Below is a small trained network, with its code and all its weights. Each question gives an input and a target symbol and asks what happens when units are switched off, that is, made to give their printed mean instead of their output.

import numpy as np


def w(rows, s, z=0):
    codes = np.array(rows[::2]) - 128.0
    scale = np.full(codes.shape[1], s)
    scale[-1] = z or s
    return codes * scale


def norm(h):
    return h / np.sqrt((h * h).mean(-1, keepdims=True) + 1e-5)


def f(y):
    return np.maximum(y, 0)


def softmax(a):
    e = np.exp(a - a.max(-1, keepdims=True))
    return e / e.sum(-1, keepdims=True)


def log_softmax(a):
    a = a - a.max(-1, keepdims=True)
    return a - np.log(np.exp(a).sum(-1, keepdims=True))


def net(x, mask):
    ids = ['ΛΣΦΩαβγεζημτ'.index(c) for c in x.split()]
    T = len(ids)
    res = E[ids] + P[:T]
    r = norm(res)
    for j in range(2):
        rows = slice(2 * j, 2 * j + 2)
        q, k, v = (r @ M[0][rows].T for M in (Q, K, V))
        z = softmax(np.where(np.tri(T) > 0, q @ k.T / 2**0.5, -1e9)) @ v
        o = O[0][rows]
        res = res + np.where(mask[j], z, o[:, -1]) @ o[:, :-1]
    y = f(norm(res) @ A[0][:, :-1].T + A[0][:, -1])
    res = res + np.where(mask[2:6], y, B[0][:, -1]) @ B[0][:, :-1]
    return log_softmax(norm(res)[-1] @ U[:, :-1].T + U[:, -1])


Q, K, V, O, A, B = {}, {}, {}, {}, {}, {}
E = w([
[108,88,116],'Λ',
[100,101,125],'Σ',
[95,108,122],'Φ',
[129,84,200],'Ω',
[88,140,149],'α',
[108,94,131],'β',
[103,106,131],'γ',
[104,85,131],'ε',
[153,63,130],'ζ',
[119,201,78],'η',
[126,52,163],'μ',
[120,99,251],'τ',
],0.016)
P = w([
[255,110,169],'0',
[170,121,157],'1',
[145,117,154],'2',
[126,112,152],'3',
[112,108,150],'4',
[101,106,146],'5',
[95,104,141],'6',
[86,103,136],'7',
[82,103,130],'8',
],0.0064)
Q[0] = w([
[67,115,84],'h1',
[76,101,94],'h1',
[214,241,122],'h2',
[190,99,9],'h2',
],0.011)
K[0] = w([
[154,171,87],'h1',
[131,146,103],'h1',
[130,128,250],'h2',
[102,41,147],'h2',
],0.015)
V[0] = w([
[113,25,208],'h1',
[127,45,254],'h1',
[103,52,246],'h2',
[160,234,159],'h2',
],0.0074)
O[0] = w([
[168,110,40,240],'h1',
[163,153,2,254],'h1',
[103,85,221,222],'h2',
[92,117,77,72],'h2',
],0.0091,0.0086)
A[0] = w([
[248,107,79,192],'n1',
[124,86,142,3],'n2',
[35,164,108,2],'n3',
[168,1,151,183],'n4',
],0.0087,0.0036)
B[0] = w([
[149,134,254,254],'n1',
[151,126,123,129],'n2',
[191,159,136,137],'n3',
[58,55,168,251],'n4',
],0.012,0.0098)
U = w([
[168,103,216,167],'Λ',
[65,95,151,152],'Σ',
[126,36,50,120],'Φ',
[61,87,51,80],'Ω',
[50,176,158,2],'α',
[174,246,185,105],'β',
[197,126,70,152],'γ',
[46,165,135,17],'ε',
[104,117,50,111],'ζ',
[132,183,64,209],'η',
[91,176,109,102],'μ',
[249,171,137,72],'τ',
],0.017,0.008)

Each question gives the input, a string of symbols that net reads in full, and the target symbol t.
The units are the heads (2 rows each of Q, K, V and O) and the neurons (one row each of A and B). Each row of codes is followed by its name. A weight is (code - 128) times the scale printed after its matrix; where a second scale follows, it is the last column's (O, A, B and U).
mask holds one flag per unit, heads first, then neurons. A switched-off unit (its flag False) gives its mean, the last column of its rows in O or B, instead of its output. The means were averaged over made-up inputs and are rounded, as every weight is.
A unit's drop is (log p(t) with every unit on - log p(t) with that unit switched off) / (log p(t) with every unit on - log p(t) with every unit switched off).
The circuit of an input: a set's keep is (log p(t) with only the set's units on - log p(t) with every unit switched off) / (log p(t) with every unit on - log p(t) with every unit switched off). Starting from all 6 units, units are removed one at a time, each time the one whose removal leaves the highest keep (on an exact tie, the one counted first), for as long as the keep stays at least 0.8.
circuit, biggest first: the units of the circuit, biggest drop first
unit that matters most: the unit with the biggest drop
k most important neurons: the k neurons with the biggest drops, biggest first
heads that matter: for each layer, one digit per head in row order, 1 if its drop is at least 0.15 and else 0, layers parted by /
drop when u is switched off: that unit's drop, to one decimal
input γ Λ η Ω Φ ζ ε, target Ω: heads that matter : 11
input α ε Φ α ζ α μ Φ α, target Ω: circuit, biggest first : n1, n4
input ε μ η μ, target Φ: unit that matters most : h2
input α α α μ Σ α, target Ω: heads that matter : 01
input ε Ω τ ζ ζ η τ, target τ: 2 most important neurons : n4, n1
input τ μ α μ α ε α, target Φ: 2 most important neurons : n1, n4
input γ Σ α α Σ μ η, target β: heads that matter : 00
input τ Λ η ζ ε Σ β μ, target Φ: heads that matter : 01
input Σ ε β α ζ η μ ε τ, target τ: heads that matter : 01
input α τ μ τ α η, target β: 2 most important neurons : n4, n3
input η α Φ Φ τ β ε τ α, target η: 3 most important neurons : n1, n4, n3
input α Ω η Ω ε α ε, target Ω: drop when n1 is switched off : 1.9
input η ε ζ Σ ζ α, target η: drop when n4 is switched off : 0.5
input Σ α Λ η Ω, target γ: drop when n4 is switched off : 0.6
